Known rows:
[  4  -6 -25 -14  18   3   4  22   6  -5  -9   3   3  23 -55  10   8 -14
  -1 -12  -7 -10 -33 -12  31  -4  23]: flunuk
[ 23 -11 -31 -10  18   0  17  17  13 -16 -17   6  -8  19 -48   7   8  -6
  -7  -7 -11 -24 -16  -2  10 -17  13]: stulan
[ 20  29  22 -23  34 -10   6 -45  32  -6 -15 -14 -40  14  28  11  14   2
  27  -4   1 -58 -14   3 -14  15   4]: lugrek
[ 56  42  30  -3  15  -3  -4  59   2 -12 -24   0  -7  53   3   7   1  -3
  -4 -18 -28  24 -54   1 -13 -57  14]: soflak
[-17 -48 -27   4 -30   7  21   8 -25 -31  23  -2  -3 -15 -12 -37  25 -20
 -14  -2  -5  21  16 -15  10  -7 -22]: vegon
[-16 -63 -20  16 -10  21  18  27 -33 -34  12   6  -3 -22   5 -47   3  -9
 -10   9  -6  29  27 -37  -9   1 -10]: ritis
[-41 -28 -20  24 -27 -22  -4   3 -30 -35  33 -26  18 -16  -7 -40  -4  -1
 -11  11  -9   9  35  13  12 -16  -9]: tratom
[ 32 -14 -28 -14  16  -7   2  28  23   1 -30  -7  -5   6 -43   4   2 -10
  -7  16 -35  15 -21 -14  26 -10  23]: mazik
[-28 -52  10  39  -4  16  -1   3 -11 -47  21   0   7 -50  35 -35   4  -6
   9 -18   3  -1  21 -40  -9  14  -2]: loskifla
[ 16 -44 -12  57 -43 -16 -11 -43 -32 -17  33 -23   6 -17  15  -7  -5  16
   4 -31  10  14 -17 -40 -28   2 -64]: skezar
[ 16 -26 -33  26 -22  -9 -39  -7  -8 -20  18 -45  52   1 -51 -50  -8  -3
  29   6 -36  13 -12  -1  69 -42  34]: flokla
[-31 -13  12  10  -4 -12  13  -1 -43 -42  21  -6  13 -26  30 -46  39   1
 -10 -14   1  10 -18  -4  -3   2 -11]: trutuk
[  0 -48 -31  -2 -31   5  11  18 -21 -28  21 -11  -5  -6   5 -37  22 -28
 -13  -1 -18  25   7 -17  14 -10 -12]: subobro
[  6  68 -18 -36  30 -10  19  34  34  36 -31  18  -3  36 -44  65 -54  11
 -18  23   2 -32   7  47  -4 -20  32]: sedrum
[-31  55  -1 -38 -14   3  -2  24  20  58 -37  13 -11  26 -49  98 -39  18
 -31  23   3 -38  21  21 -15   5   4]: klodrofos
[  2 -61  26   0 -12  -5   5 -32 -15 -37  12  -3   9  -9  38 -52  26  -2
   1  18 -19   4  23   4  32 -14 -17]: flufo
[ -9  -8 -20   5  21  13  25  39 -27   8   8  45   9 -26  11  28 -26  13
  -9 -12  29  32  -8  -5 -20  23  -4]: zaflok
[ -2 -35  -8  42 -24  10 -23 -28 -25 -16  41   7  18 -12  24 -50  -2 -19
  12 -16  16   5  -4 -33 -24  -9 -17]: zuvum
[ 11  -2 -15 -20  -4  -1   1  14  23  -6 -26  -1 -14   5   5   5  -2 -17
 -26   2 -17  43  -7   5  19   0  12]: fiflok
[-14 -70  15  17 -35  41 -24  56 -16  -4 -10 -15  -2 -17 -52 -38  19 -29
  10  -6 -38  14  16 -52  21  23  11]: putrar

Facts:
[bedobe bretor drastun driplo drupek fiflok flunuk grofliri gudro kefivam klinok klolu lival lupo mazik natrol novam nukin pastum pledrek plupa pobra ristek skebul soflak stulan tradran zaflok] Ξ 895
[bester brogi flokla flufas grevur koze labi lorar malen manas nifle notris pemem skidra soflom tabrum tratom zaplubro] Ξ 940
[bobim dabapi fadedu fatu figrem gafluk genen guskomok klodrofos mafen melol minir mulim mupes nozun piva riflitos sedrum siba togevon tutoklok zegir] Ξ 433
[boga brami dabom drakli fliledek gafis gugravil kozeval morum putrar ritis rubi subobro vegon] Ξ 714
[brobir brozer distes dovan dragol dreplesim fopeme futul grenal grisi kagrugros kidrubrer kiflamir kime klakliba klerana klobostel lugrek maklel mupo natrom pupus stobigrul tana tesi truple vitrastik zagem zigrem] Ξ 5
[brope brutagem bustum drare fasal flalin flenel flufo graflon grofo groskem klizo klustik lizus loskifla plidol plosu skezar tolom trutuk vebak zisom zodruk zogon zokera zuvum] Ξ 379
bester ε: soflom groskem skezar
brope ε: zigrem bedobe
bustum ε: soflom zigrem tesi lival grofo
dragol ε: trutuk grofliri minir futul
driplo ε: zegir maklel fadedu brozer nozun nukin natrol dabapi
fatu ε: klizo zegir loskifla
fiflok ε: kidrubrer flenel gudro
flokla ε: tabrum groskem plidol
genen ε: nifle grenal
kefivam ε: zaplubro flalin kozeval
kime ε: grisi lizus
labi ε: pupus klinok notris
lorar ε: zegir zaflok nozun
mazik ε: brogi tratom
mupes ε: siba
piva ε: klakliba drakli nukin
plosu ε: brutagem natrol ritis
plupa ε: mafen malen klustik
pobra ε: riflitos zisom brami mulim
putrar ε: brutagem
ristek ε: dreplesim
skebul ε: minir pastum kagrugros
skidra ε: tesi koze skezar
soflak ε: dreplesim pastum flalin bedobe kozeval novam
tana ε: fliledek natrom klodrofos gugravil
tradran ε: gafluk zigrem tesi nukin dabom zuvum
truple ε: klakliba grofo
tutoklok ε: vegon grevur bretor
vitrastik ε: dovan bobim
zagem ε: grenal
zodruk ε: morum stobigrul drupek pupus koze boga
zokera ε: bobim koze zaflok kagrugros
bedobe θ [putrar]
bretor θ [melol]
brobir θ [tradran brozer klinok]
brope θ [mulim]
brutagem θ [flunuk klizo brobir]
dabapi θ [melol zogon]
drare θ [klinok]
driplo θ [tradran]
drupek θ [guskomok mazik]
fadedu θ [guskomok klakliba]
fasal θ [dovan brozer]
fatu θ [flufas]
flufo θ [notris]
fopeme θ [mupes]
futul θ [driplo]
gafluk θ [flokla]
genen θ [flunuk stulan]
grenal θ [flufas]
grevur θ [zisom labi]
grofo θ [klizo drare piva]
gugravil θ [guskomok]
kefivam θ [zogon]
kidrubrer θ [flokla]
kiflamir θ [flufas]
klerana θ [flufas]
klinok θ [flokla gafis gugravil]
klizo θ [fadedu]
klobostel θ [sedrum lorar]
klodrofos θ [bedobe]
klolu θ [brobir]
koze θ [bedobe]
labi θ [stobigrul zogon]
lival θ [kefivam gafis notris]
lorar θ [flokla stulan]
lugrek θ [piva stulan]
lupo θ [gugravil]
maklel θ [flokla klinok]
malen θ [drare]
manas θ [drastun]
mulim θ [fasal]
mupes θ [guskomok flokla drastun]
mupo θ [piva gugravil]
notris θ [bretor]
plidol θ [stobigrul fopeme]
plupa θ [putrar fadedu]
pobra θ [tolom bretor]
pupus θ [togevon]
rubi θ [putrar]
sedrum θ [maklel klolu]
skezar θ [grenal]
soflak θ [stulan]
stulan θ [lupo flunuk]
tesi θ [rubi]
tolom θ [drastun]
tradran θ [rubi bedobe]
vebak θ [flunuk flokla fadedu]
vitrastik θ [malen brobir]
zisom θ [putrar]
zokera θ [stobigrul dabapi]

Rows:
No name comes twice in this set of rows, the named rows included.
[-37 -46  30   9 -52  -4  -7   5 -43  -9   7 -25  20  -2  -6 -31   7  14
   5  34 -35 -41  47  12  25 -25 -31] => grevur
[  8   4  27  -3  55  13   9 -14  43   2  -2  20 -21  -1  30   0 -12  12
  44  -2  30 -69   6 -27 -36  33  16] => maklel
[-24  -5  30  29   0   7   5   3 -41 -35  31  -6  28  -5  16 -45  45  -8
  -7 -26  11  20 -23   7 -32 -23 -20] => flalin
[ 18 -26  17   9 -17  47 -40  69  17  30 -49  15  -8  -2  11  21 -45  -9
   6  -2 -34  17   1 -48   5  14  27] => driplo
[ 25  43  45 -25  14   0  -3 -10  28  16  -9 -10 -30  -7  73  20   3  10
  41 -13 -10 -34 -33   3   9  22  17] => vitrastik
[ 29  18  50 -11  20  13   4  36   5  23 -29  28  22  31   4 -10  33   2
 -13  31  -9  74 -11  22  22 -38 -12] => kefivam
[-11  21  32 -16 -10  31 -16  33 -32  32  -5  20  17  21 -54  29  23  -9
 -12 -16  11  -4 -20 -13 -37  -6 -23] => bedobe
[  3 -50  14   9 -53 -22 -20   8 -37   6   3 -26  36 -25  34 -23  -3  36
  20  31 -35  29  19  19  89 -23  -6] => labi
[ -2 -13   5 -20  18  -2  17  -7   7  10 -20  36  16   4 -29  -6  28   8
 -18  45  11  17  25   8  23 -10 -10] => bretor
[-38  15   7  27 -26 -10   0  25 -44 -30  34 -24  40  -1  -4 -50   0  -2
 -19 -14   1  16  -1  25  -4 -40 -11] => zaplubro

The same nodes again, as new rows of numbers:
Known rows:
[ 20   3  18  -1   7  -7   2   4  -3  -9 -23 -18   8   1   5  -9  -6 -11
  -3  -6   0  -7 -17  11 -34  22 -22 -18   1   0 -20   4]: dragol
[ -9  10 -28  16   1 -14 -32   7 -11   3  -8   0 -29   2  47   8  28  24
  -6  29  18 -13  12 -24  35 -32  -7  12  -8   1 -13   1]: minir
[ -5   1 -14  27  -1 -28 -35  15 -15   3 -17  -1 -10   4  47  -4  17  10
 -17  28  12 -17  -9 -16  20 -24  -8   8  -7  -9 -25  -9]: figrem
[-15   6 -36   8 -42  -6 -37 -15 -11  -7  -7   4 -25  17  36  35  20   3
 -10  -6   4 -23 -17 -29  48 -41  -2  -2  -7 -24 -22  19]: ritis
[ 13  38 -19  56 -26 -20 -11 -40  20 -29  57  46  33 -10  -8   7  -3  13
 -26   6 -52  61 -17 -12 -31   2   6  18 -47  34  99  42]: kidrubrer
[-38  -2 -45 -26   7 -43 -32 -44 -42 -16  17 -23 -15   7  51  60   0  17
   0  22 -12  14 -45 -14  79  -1  14 -10  15 -39 -32  80]: vegon
[ 16  -4  42 -26  14  32  47 -11   4   2  26  -5  32 -13 -65  -9 -25 -12
  26 -34  -3  27  22  40 -59  48   9 -22  21  15  30  -6]: manas
[ -1  -3  23  35   4 -16 -28   1 -21  37   6   3  24   5  33  -4  -3  -1
 -20  32  26 -27   4 -16 -17  -5   9   5  20  -9 -29 -19]: brope
[ -3   3  -8 -31   3  27  27  -7  11 -18  12 -12 -11   0 -33   9 -11 -12
  12 -13  -8  -2  12  -1 -17  13   5   5   0  15  19  28]: lival
[ 12   2  23  37   4 -22 -33   2 -23  27  -8  -1  17   5  45  -3  10  10
 -10  20  27 -16  -1  -4  -7  -7  -8 -18  13 -10 -33 -24]: bustum
[ 23   8  31 -39  19  43  46 -21  19  -7  19  -5  10 -10 -48   6  -2  12
  51 -41  -5  39  35  43 -30  37 -10 -39   9  29  33  -1]: soflom
[ -4  -6   5  -7   8   6  12   5  -1  -3   4 -11   6  -3 -14  -8 -16 -17
 -12   6  -1  -9  -2  -3 -25  11   9  16  -1   4   6   9]: brobir
[  6   9 -10 -18   9  11   9  -1   9 -16  -7 -11 -19  -1  -2   4  10   9
  14  -5   1   6  12   4   4   2 -13  -6  -7  16   7  12]: kagrugros
[  8  10 -10 -17   8  10   9  -1   8 -16  -6 -10 -20  -2  -1   4   9   8
  14  -7   1   6  13   2   1   4 -14  -7  -8  14   7  13]: dreplesim
[ 37 -14  33  -8 -35  51  18  63 -15 -23 -33  26   0  15 -47 -34 -32 -55
  -7 -24  -7 -31 -14 -14 -48   7  16   9  -7  14  -1 -65]: pobra
[ 20  -3 -17  23 -37  25 -35  70 -24  -7 -37  48 -47  15  25 -22  21   4
  -7  21  21 -28  13 -45  44 -56  12  28 -27  13  -3 -83]: riflitos
[  17   10    5   10  -24   32  -21   37   -5   26  -17   65  -16   22
    8  -21   23   -5  -10    3   27  -15   22  -51   41  -28   59   61
  -20   22   -3 -105]: zisom
[ 31 -16  79 -15  10  30  51 -42  20  34   3   3  26 -19 -53  -8 -59 -11
   4 -12   1  23  -8  36 -66  55 -22 -32   8   8  34  -3]: lorar
[ -3   8  -8  21   6  -3 -25  -4 -11  21  11   8 -10   2  38  10  28  32
   9  21  26  -2  28 -11  31 -25   1  -7   4   5  -5 -16]: groskem
[-12  -6   6  30   5 -10 -24   6 -17  30  17  10  15   2  28  -1   4   8
 -11  32  19 -16  14 -16   6 -17  18  12  12  -4 -12 -20]: fasal

Rows:
No name comes twice in this set of rows, the named rows included.
[  6  -9 -17  22 -34  32 -30  70 -23   2 -21  50 -41  15  14 -23   6  -9
 -15  33  21 -40  20 -57  34 -57  32  50 -19  16   1 -78] => mulim
[-16  -6 -13  27  -3 -23 -29  10 -17  17  -3   2  -7   2  33  -6   1  -1
 -32  41  15 -26  -4 -30   9 -23   9  29   0  -9 -15  -4] => sedrum
[-16   2 -10  19   9   4 -21  -2 -15  27  27   8  -3   2  28  10  15  19
  -1  34  27 -15  37 -23  18 -27  21  16  12   7  -1 -10] => plidol
[  1   0   7  31   4 -17 -28   6 -17  21   1   7   7   2  37  -1  17  18
  -3  20  18  -5   9  -3  16 -18  -1  -9   6  -7 -16 -26] => graflon
[  2  -7  12 -18  -1  16  26  -5  10 -10   0  -9   4  -4 -33  -4 -28 -23
  -6 -11 -13  -2 -13   5 -29  20  -1   2  -3   3  13  19] => lupo
[ 13  11  31 -50  23  45  52 -32  29   6  28   0  21  -7 -58   6  -8  -2
  40 -39  -6  33  37  28 -34  46  19  -4  10  30  33   1] => koze
[ -7  -9  15  36  -2 -14 -19 -15 -13  46   9  18   2  -5  25  -3 -11  14
 -28  39  29  -6  -1 -17  11 -14   6  14   2  -9   5 -21] => vebak
[ 12   9  24 -30   7   8  22 -15  18  -7 -12 -17  24   8 -24  -5 -17 -38
 -12 -30 -12 -10 -24   1 -48  46  13  17   0   4 -21  13] => tradran
[ -4  -3   7  32   6 -10 -29  16 -23  14   9   0  14   2  40   2  19  17
   3  22  17 -10  13  -3   9 -23   6 -12   9  -5 -19 -25] => zogon
[ -9  -2  22 -77  70  11  56 -50  -7  -7  55 -29  28 -18 -44  29 -34  12
  52  -3 -22  65  14  46 -10  78  27 -22  37  13  24  64] => grevur
[ -3  11 -10 -25  13  14  15 -12  16  -4   3  -4 -11   2 -12   3   3  -3
   2  -2   0   0  14 -11  -2  11  11  25  -4  17   8  14] => tesi
[ -2   7 -13 -31   0  25  27 -13   5 -20  10 -12 -14  -3 -36   5  -8 -11
   4 -18   1   3  11  -1 -16  16   5   7   0  13  23  28] => drupek
[-15  -7  -7  -1  46 -69 -36 -16 -51   0  -3 -36   8  -3  69  19 -11  15
 -14  57   1   7 -44  -2  26  26  -1  -8  23 -29 -53  54] => tutoklok
[ -1  -7  10 -22   4  19  25   0  12 -14   1 -11  10  -1 -31  -1 -24 -25
  -1 -11 -17  -6  -9   6 -32  19   2   3  -1   5   7  18] => klolu
[-20   6 -31  15  -2 -12 -28  -2 -21  13   7  -1 -26   1  31   4  16  10
 -27  35  31 -20  16 -37  23 -25  16  38  -1   0  -1   5] => fadedu

Now the same nodes, written a new way:
Known rows:
[-34 -45 -29  27   3  -1  10  15  11 -30   3  -4  12   1]: truple
[ -9 -16   8  29  21  10  19   6 -16 -27  -9 -12  16  19]: figrem
[ -8 -43  -9  48  -2 -45  17   0  -9 -21   0  -7 -17  -8]: plosu
[-45 -42 -24  39  35 -25  28  21  32 -28 -29  -8   8  21]: bustum
[-10 -12  14  38   8   3  16  -7 -20 -27  -6 -17  12  -3]: zegir
[  3  -8   6  29  24  47  31  22  -1 -29  25 -19  36   5]: zaplubro
[  6 -20  15  23  -2  41  38  30  -6 -36  20  -7  39  14]: nifle
[-22 -21 -23   0   4  -2  33  -9   0 -29  19  -3   7   6]: dragol
[-15  -8  -4  37  18 -30  24  12 -27  -2 -15   5  13  29]: fasal
[ -8 -18  13  29  21  13  13   3 -16 -26  -9  -7  12  13]: fadedu
[-23 -28  13  36  21 -30  25 -11 -13 -17  -1 -18  11  37]: zogon
[-26  -5 -10  18   8  37  73  20  36 -40  -3 -21  39  -6]: skidra
[-32 -44   0  50  45  -3  58 -27 -20 -17 -15  29  20  25]: skezar
[  4 -19  37  67  39 -31  63  14  10 -18   3 -30  20  29]: bretor
[ -7 -15   8  29  20  14  19   1 -15 -26  -7 -12  18  19]: mafen
[-18 -19   9  34  31 -30  16  -2 -18 -19  -5   2   9  30]: graflon
[-15  -2  11  22  18  13  37 -11 -15 -27 -12 -13  15  18]: bobim
[-28   0 -15   8  -5   2  20  12 -28   1   2   2  30  12]: dovan
[ -1 -11  11  31  12  41  35  22   0 -29  22 -19  38   3]: tratom
[-23 -15  -7  15  13   4  -1   1 -15 -23  12   7  24  15]: brobir

Rows:
No name comes twice in this set of rows, the named rows included.
[ -5 -57 -16 -14 -43  -8  43  21  -5 -43  11  24  13  35] => zagem
[-11 -20   8  36  27  16  11   3  -9 -33  -8  -7  18  16] => gafluk
[ 11 -15  34  74  36 -39  49  27   7 -17  -1 -15  16   9] => natrol
[  3 -22  43  58  45 -33  59  20  10 -12   0 -23  21  23] => drastun
[ -5 -30   5  49  16 -38   3  -2 -22 -22  -2   5  -3   8] => brutagem
[ -8 -14   8  35  19  44  34  25  13 -33  11 -17  46   5] => soflom
[-25 -20   8  31  31 -26  21  -3 -10 -22 -12   4  14  32] => groskem
[-16 -21  19  20  26  15  19  11 -19 -20  -6 -14  13  14] => guskomok
[-32   4  -7  16   8 -41  77 -43   6 -34  -9 -14   0  19] => zokera
[  4 -19  26  75  47 -29  56  15  17 -23  -1 -19  25  28] => lival
[-15  -7 -17  26  16   5   2  -9 -15 -35  13  14  26  20] => futul
[  8 -19  20  51  31 -39  76  22  27 -22  -1 -13   5   8] => fiflok
[ -4 -16  11  37  11  41  39  12  -6 -31  25 -32  42  11] => notris

